Below are the code and all the weights of a small trained network. Each question names an input and a class and asks about switching units off, where a switched-off unit gives its printed mean instead of its output.

import numpy as np


def w(rows, s, z=0):
    codes = np.array(rows[::2]) - 128.0
    scale = np.full(codes.shape[1], s)
    scale[-1] = z or s
    return codes * scale


def norm(h):
    return h / np.sqrt((h * h).mean(-1, keepdims=True) + 1e-5)


def f(y):
    return y / 2 * (1 + np.tanh(0.7978845608 * (y + 0.044715 * y**3)))


def log_softmax(a):
    a = a - a.max(-1, keepdims=True)
    return a - np.log(np.exp(a).sum(-1, keepdims=True))


def net(x, mask):
    res = np.array(x, float).reshape(1, 8) / 4 @ E
    u = 0
    for l in range(4):
        y = f(norm(res) @ A[l][:, :-1].T + A[l][:, -1])
        res = res + np.where(mask[u : u + 3], y, B[l][:, -1]) @ B[l][:, :-1]
        u += 3
    return log_softmax(norm(res)[-1] @ U[:, :-1].T + U[:, -1])


A, B = {}, {}
E = w([
[170,2,115,124,22,124,150,246,134],'x0',
[72,141,127,170,200,166,151,98,52],'x1',
[140,152,131,129,169,102,89,98,145],'x2',
[150,119,125,100,89,2,122,205,215],'x3',
[144,95,157,119,80,188,126,126,109],'x4',
[220,17,212,89,78,241,31,96,88],'x5',
[83,119,100,182,141,137,197,123,23],'x6',
[175,151,214,81,173,249,20,41,164],'x7',
],0.0024)
A[0] = w([
[114,4,164,97,58,168,86,133,139,25],'0.n0',
[83,163,71,133,169,92,188,150,112,6],'0.n1',
[137,156,132,94,138,45,98,91,218,105],'0.n2',
],0.0035,0.0012)
B[0] = w([
[175,85,51,124,120,145,127,210,78,249],'0.n0',
[76,71,97,153,75,122,94,157,106,170],'0.n1',
[125,187,159,99,194,111,83,254,125,215],'0.n2',
],0.0051,0.0017)
A[1] = w([
[108,107,105,144,131,175,172,104,55,90],'1.n0',
[111,149,139,143,153,222,88,3,121,79],'1.n1',
[49,139,57,142,122,46,222,136,122,2],'1.n2',
],0.005,0.00097)
B[1] = w([
[133,170,153,90,146,131,93,152,197,187],'1.n0',
[18,129,178,50,187,156,232,126,13,252],'1.n1',
[75,144,15,254,107,96,84,109,99,233],'1.n2',
],0.0048,0.0033)
A[2] = w([
[219,2,135,136,45,180,140,121,131,1],'2.n0',
[174,127,108,126,119,145,140,194,99,132],'2.n1',
[131,164,99,98,183,154,169,86,99,18],'2.n2',
],0.005,0.00053)
B[2] = w([
[253,102,8,76,43,243,37,176,139,254],'2.n0',
[175,112,99,108,109,184,58,24,194,176],'2.n1',
[71,79,188,82,67,199,117,157,145,164],'2.n2',
],0.0049,0.0035)
A[3] = w([
[91,160,38,254,118,83,140,123,97,1],'3.n0',
[115,156,111,100,138,61,82,144,174,215],'3.n1',
[90,130,91,137,169,117,114,140,115,67],'3.n2',
],0.0051,0.00098)
B[3] = w([
[57,3,99,195,71,97,222,148,132,252],'3.n0',
[154,174,248,210,133,38,175,26,164,186],'3.n1',
[143,98,114,123,57,140,138,134,146,150],'3.n2',
],0.0054,0.0036)
U = w([
[203,245,245,115,185,16,108,99,216,8],'0',
[46,80,51,243,78,32,206,128,109,119],'1',
[41,161,227,6,220,220,163,80,16,133],'2',
[255,100,31,49,71,206,54,151,119,209],'3',
],0.0059,0.0014)

Each question gives the input, the list of numbers given to net, and the class t.
The units are the neurons (one row each of A and B). Each row of codes is followed by its name. A weight is (code - 128) times the scale printed after its matrix; where a second scale follows, it is the last column's (A, B and U).
mask holds one flag per neuron, layer by layer. A switched-off neuron (its flag False) gives its mean, the last column of its row in B, instead of its output. The means were averaged over made-up inputs and are rounded, as every weight is.
A unit's drop is (log p(t) with every unit on - log p(t) with that unit switched off) / (log p(t) with every unit on - log p(t) with every unit switched off).
The circuit of an input: a set's keep is (log p(t) with only the set's units on - log p(t) with every unit switched off) / (log p(t) with every unit on - log p(t) with every unit switched off). Starting from all 12 units, units are removed one at a time, each time the one whose removal leaves the highest keep (on an exact tie, the one counted first), for as long as the keep stays at least 0.8.
units of the circuit, in order: the units of the circuit, biggest drop first
top k neurons: the k neurons with the biggest drops, biggest first
k most important neurons of layer l: the k neurons of layer l with the biggest drops, biggest first
drop when u is switched off: that unit's drop, to one decimal
input [2,2,6,-2,-4,5,-3,7], class 2: top 2 neurons : (1.n1 2.n0)
input [-7,-4,-4,3,-8,5,-3,3], class 0: top neuron : (0.n2)
input [4,2,8,3,-7,7,2,-7], class 3: units of the circuit, in order : (1.n1 2.n1 3.n0)
input [4,-7,-3,-7,1,-8,-5,6], class 0: top 2 neurons : (1.n1 2.n0)
input [2,-2,-2,-5,-2,1,6,0], class 2: top 2 neurons : (2.n0 1.n0)
input [-4,-8,8,-5,2,-5,1,0], class 0: units of the circuit, in order : (0.n2 3.n1)
input [4,-1,7,6,-4,2,-6,-8], class 0: top 2 neurons : (3.n1 0.n2)
input [0,-6,-3,-4,-1,4,5,6], class 2: 2 most important neurons of layer 0 : (0.n1 0.n2)
input [-4,-8,8,-7,-3,2,-7,-1], class 0: 2 most important neurons of layer 3 : (3.n0 3.n1)
input [-8,-2,-3,2,6,4,-2,3], class 2: drop when 1.n1 is switched off : 0.1
input [-4,-4,-8,-3,4,-2,-8,-2], class 0: drop when 1.n1 is switched off : 0.2
input [-5,0,5,2,-8,4,-6,-6], class 0: drop when 0.n2 is switched off : 0.2
